Here is a tiny trained network, its code and every weight. The questions are about switching its units off for an input and a class, where a switched-off unit gives its printed mean instead of its output.

import numpy as np


def w(rows, s, z=0):
    codes = np.array(rows[::2]) - 128.0
    scale = np.full(codes.shape[1], s)
    scale[-1] = z or s
    return codes * scale


def norm(h):
    return h / np.sqrt((h * h).mean(-1, keepdims=True) + 1e-5)


def f(y):
    return np.maximum(y, 0)


def log_softmax(a):
    a = a - a.max(-1, keepdims=True)
    return a - np.log(np.exp(a).sum(-1, keepdims=True))


def net(x, mask):
    res = np.array(x, float).reshape(1, 4) / 4 @ E
    u = 0
    for l in range(3):
        y = f(norm(res) @ A[l][:, :-1].T + A[l][:, -1])
        res = res + np.where(mask[u : u + 4], y, B[l][:, -1]) @ B[l][:, :-1]
        u += 4
    return log_softmax(norm(res)[-1] @ U[:, :-1].T + U[:, -1])


A, B = {}, {}
E = w([
[55,137,167,115,57,168,60,32,95],'x0',
[130,111,117,139,147,125,87,109,140],'x1',
[220,74,108,16,109,90,116,93,32],'x2',
[2,87,73,57,122,107,150,126,197],'x3',
],0.0056)
A[0] = w([
[188,201,183,144,173,171,93,93,69,52],'L0N1',
[141,109,190,218,89,222,120,139,85,129],'L0N2',
[106,206,174,113,2,177,70,36,101,1],'L0N3',
[170,162,139,135,132,99,112,156,147,116],'L0N4',
],0.0065,0.0068)
B[0] = w([
[144,30,51,159,32,142,138,97,170,208],'L0N1',
[176,138,82,167,145,199,121,151,102,255],'L0N2',
[154,69,246,135,165,80,44,112,254,236],'L0N3',
[164,96,155,69,122,125,162,74,202,176],'L0N4',
],0.008,0.0037)
A[1] = w([
[166,105,139,78,110,101,87,93,25,113],'L1N1',
[200,177,115,185,67,100,156,93,99,27],'L1N2',
[45,132,74,58,69,153,80,125,153,70],'L1N3',
[60,225,136,255,186,229,116,111,118,3],'L1N4',
],0.0086,0.0021)
B[1] = w([
[5,244,65,193,99,2,228,98,59,237],'L1N1',
[72,58,49,216,172,208,121,167,140,191],'L1N2',
[89,58,94,121,164,224,142,154,157,224],'L1N3',
[65,200,54,96,14,14,170,21,72,253],'L1N4',
],0.0067,0.0052)
A[2] = w([
[77,131,89,11,175,195,164,110,163,112],'L2N1',
[188,139,123,167,112,124,98,114,94,26],'L2N2',
[186,163,116,153,224,89,165,172,140,185],'L2N3',
[90,134,181,178,98,91,121,113,136,250],'L2N4',
],0.011,0.0022)
B[2] = w([
[206,117,145,218,96,154,110,137,103,253],'L2N1',
[80,76,133,194,109,135,131,173,157,168],'L2N2',
[89,149,207,64,130,164,63,101,157,217],'L2N3',
[217,167,183,2,230,101,165,194,52,218],'L2N4',
],0.0096,0.0076)
U = w([
[126,63,118,252,102,213,147,159,117,27],'0',
[88,217,77,58,124,34,191,99,78,87],'1',
[140,136,212,37,179,171,47,123,165,251],'2',
],0.012,0.0017)

Each question gives the input, the list of numbers given to net, and the class t.
The units are the neurons (one row each of A and B). Each row of codes is followed by its name. A weight is (code - 128) times the scale printed after its matrix; where a second scale follows, it is the last column's (A, B and U).
mask holds one flag per neuron, layer by layer. A switched-off neuron (its flag False) gives its mean, the last column of its row in B, instead of its output. The means were averaged over made-up inputs and are rounded, as every weight is.
A unit's drop is (log p(t) with every unit on - log p(t) with that unit switched off) / (log p(t) with every unit on - log p(t) with every unit switched off).
The circuit of an input: a set's keep is (log p(t) with only the set's units on - log p(t) with every unit switched off) / (log p(t) with every unit on - log p(t) with every unit switched off). Starting from all 12 units, units are removed one at a time, each time the one whose removal leaves the highest keep (on an exact tie, the one counted first), for as long as the keep stays at least 0.8.
units of the circuit, in order: the units of the circuit, biggest drop first
unit that matters most: the unit with the biggest drop
k most important neurons: the k neurons with the biggest drops, biggest first
k most important neurons of layer l: the k neurons of layer l with the biggest drops, biggest first
drop of u: that unit's drop, to one decimal
input [5,-6,3,-6], class 0: 3 most important neurons	L0N2, L0N1, L2N2
input [5,2,-3,-4], class 2: units of the circuit, in order	L0N3
input [0,4,1,1], class 0: 2 most important neurons	L1N3, L0N3
input [7,-7,-7,5], class 1: 4 most important neurons	L1N4, L2N3, L2N4, L0N1
input [-7,6,-5,-2], class 2: 3 most important neurons	L2N3, L0N4, L1N1
input [-6,-1,-4,5], class 2: 4 most important neurons	L2N3, L0N1, L1N3, L1N2
input [3,-3,1,4], class 0: 2 most important neurons	L1N3, L2N1
input [0,-6,2,-2], class 0: 2 most important neurons	L0N1, L1N2
input [-7,6,5,0], class 2: 2 most important neurons	L2N3, L1N4
input [5,7,-6,5], class 1: 2 most important neurons	L1N4, L0N1
input [2,-5,-4,7], class 0: 2 most important neurons	L1N3, L2N1
input [3,2,-7,-6], class 1: 3 most important neurons	L1N4, L2N1, L2N4
input [-5,0,4,4], class 2: 3 most important neurons	L1N4, L2N3, L0N1
input [-8,-3,-6,1], class 2: 2 most important neurons	L2N3, L1N1
input [-7,3,-7,1], class 1: 2 most important neurons	L1N4, L0N3
input [6,-6,0,5], class 2: 2 most important neurons	L0N3, L0N2
input [-7,-4,4,-2], class 2: units of the circuit, in order	L2N3
input [4,1,3,-6], class 0: 2 most important neurons of layer 0	L0N1, L0N2
input [3,-7,4,4], class 0: 2 most important neurons of layer 1	L1N3, L1N4
input [-8,6,6,5], class 2: unit that matters most	L1N4
input [-7,-3,-3,0], class 2: drop of L2N3	0.1
input [-2,-7,-3,-2], class 1: drop of L1N4	1.7
input [3,-3,-7,2], class 1: drop of L1N4	1.3
input [0,0,-6,-2], class 1: drop of L1N4	0.7
